Below are the code and all the weights of a small trained network. Each question names an input and a class and asks about switching units off, where a switched-off unit gives its printed mean instead of its output.

import numpy as np


def w(rows, s, z=0):
    codes = np.array(rows[::2]) - 128.0
    scale = np.full(codes.shape[1], s)
    scale[-1] = z or s
    return codes * scale


def f(y):
    return y / 2 * (1 + np.tanh(0.7978845608 * (y + 0.044715 * y**3)))


def log_softmax(a):
    a = a - a.max(-1, keepdims=True)
    return a - np.log(np.exp(a).sum(-1, keepdims=True))


def net(x, mask):
    res = np.array(x, float).reshape(1, 5) / 4 @ E
    y = f(res @ A[0][:, :-1].T + A[0][:, -1])
    res = res + np.where(mask, y, B[0][:, -1]) @ B[0][:, :-1]
    return log_softmax(res[-1] @ U[:, :-1].T + U[:, -1])


A, B = {}, {}
E = w([
[156,110,253,23],'x0',
[140,49,149,129],'x1',
[218,127,96,112],'x2',
[127,128,129,127],'x3',
[127,127,122,121],'x4',
],0.015)
A[0] = w([
[79,218,118,91,208],'n0',
[184,190,155,161,118],'n1',
[155,103,82,117,54],'n2',
[154,57,81,112,78],'n3',
[173,125,174,94,138],'n4',
[122,94,112,171,145],'n5',
[78,192,142,160,188],'n6',
[196,124,150,68,124],'n7',
[131,21,124,125,212],'n8',
[8,191,154,96,164],'n9',
[54,63,147,140,115],'n10',
[123,144,94,171,179],'n11',
[67,152,106,154,88],'n12',
[137,103,166,41,231],'n13',
[237,76,131,153,160],'n14',
[173,172,93,117,118],'n15',
[47,104,81,117,130],'n16',
[110,151,111,242,254],'n17',
[60,43,145,157,93],'n18',
],0.015,0.0065)
B[0] = w([
[157,111,210,46,188],'n0',
[170,195,81,88,155],'n1',
[211,118,152,176,148],'n2',
[170,50,184,150,161],'n3',
[90,171,152,118,201],'n4',
[149,99,65,151,170],'n5',
[82,107,108,28,179],'n6',
[69,196,89,106,207],'n7',
[50,38,67,163,210],'n8',
[124,29,201,109,205],'n9',
[95,193,120,212,186],'n10',
[173,141,57,88,194],'n11',
[72,123,107,97,171],'n12',
[29,151,197,147,248],'n13',
[150,76,102,36,205],'n14',
[177,182,114,88,171],'n15',
[68,124,114,144,174],'n16',
[107,121,19,77,247],'n17',
[86,171,89,247,188],'n18',
],0.011,0.017)
U = w([
[80,97,109,83,247],'0',
[200,203,79,94,72],'1',
[86,105,74,189,31],'2',
[174,28,84,133,30],'3',
[121,82,224,107,1],'4',
[160,252,159,92,56],'5',
[84,119,176,208,54],'6',
],0.013,0.0066)

Each question gives the input, the list of numbers given to net, and the class t.
The units are the neurons (one row each of A and B). Each row of codes is followed by its name. A weight is (code - 128) times the scale printed after its matrix; where a second scale follows, it is the last column's (A, B and U).
mask holds one flag per neuron, in row order. A switched-off neuron (its flag False) gives its mean, the last column of its row in B, instead of its output. The means were averaged over made-up inputs and are rounded, as every weight is.
A unit's drop is (log p(t) with every unit on - log p(t) with that unit switched off) / (log p(t) with every unit on - log p(t) with every unit switched off).
The circuit of an input: a set's keep is (log p(t) with only the set's units on - log p(t) with every unit switched off) / (log p(t) with every unit on - log p(t) with every unit switched off). Starting from the 12 units with the biggest drops (on a tie, the unit counted first), units are removed one at a time, each time the one whose removal leaves the highest keep (on an exact tie, the one counted first), for as long as the keep stays at least 0.8.
units of the circuit, in order: the units of the circuit, biggest drop first
unit that matters most: the unit with the biggest drop
k most important neurons: the k neurons with the biggest drops, biggest first
drop of u: that unit's drop, to one decimal
input [3,7,0,7,2], class 6: unit that matters most => n17
input [0,-8,3,8,-3], class 1: 2 most important neurons => n13; n4
input [-1,2,8,0,-6], class 3: 2 most important neurons => n3; n14
input [2,-2,1,3,8], class 5: units of the circuit, in order => n8; n17
input [-7,7,1,-1,-8], class 3: 2 most important neurons => n13; n3
input [0,7,4,6,6], class 3: 2 most important neurons => n3; n14
input [-1,-8,1,6,7], class 1: 3 most important neurons => n13; n8; n15
input [-3,2,-6,4,-2], class 2: 2 most important neurons => n18; n10
input [-7,-4,-1,2,-3], class 0: 2 most important neurons => n6; n12
input [3,-1,-8,-3,8], class 4: 2 most important neurons => n9; n0
input [1,-8,0,8,-2], class 4: 2 most important neurons => n9; n0
input [-1,-1,1,-8,7], class 1: drop of n8 => 0.3
input [1,0,7,7,-1], class 5: drop of n14 => -0.1
input [2,-7,-7,-4,-7], class 4: units of the circuit, in order => n9
input [6,3,0,1,1], class 6: drop of n17 => 0.4
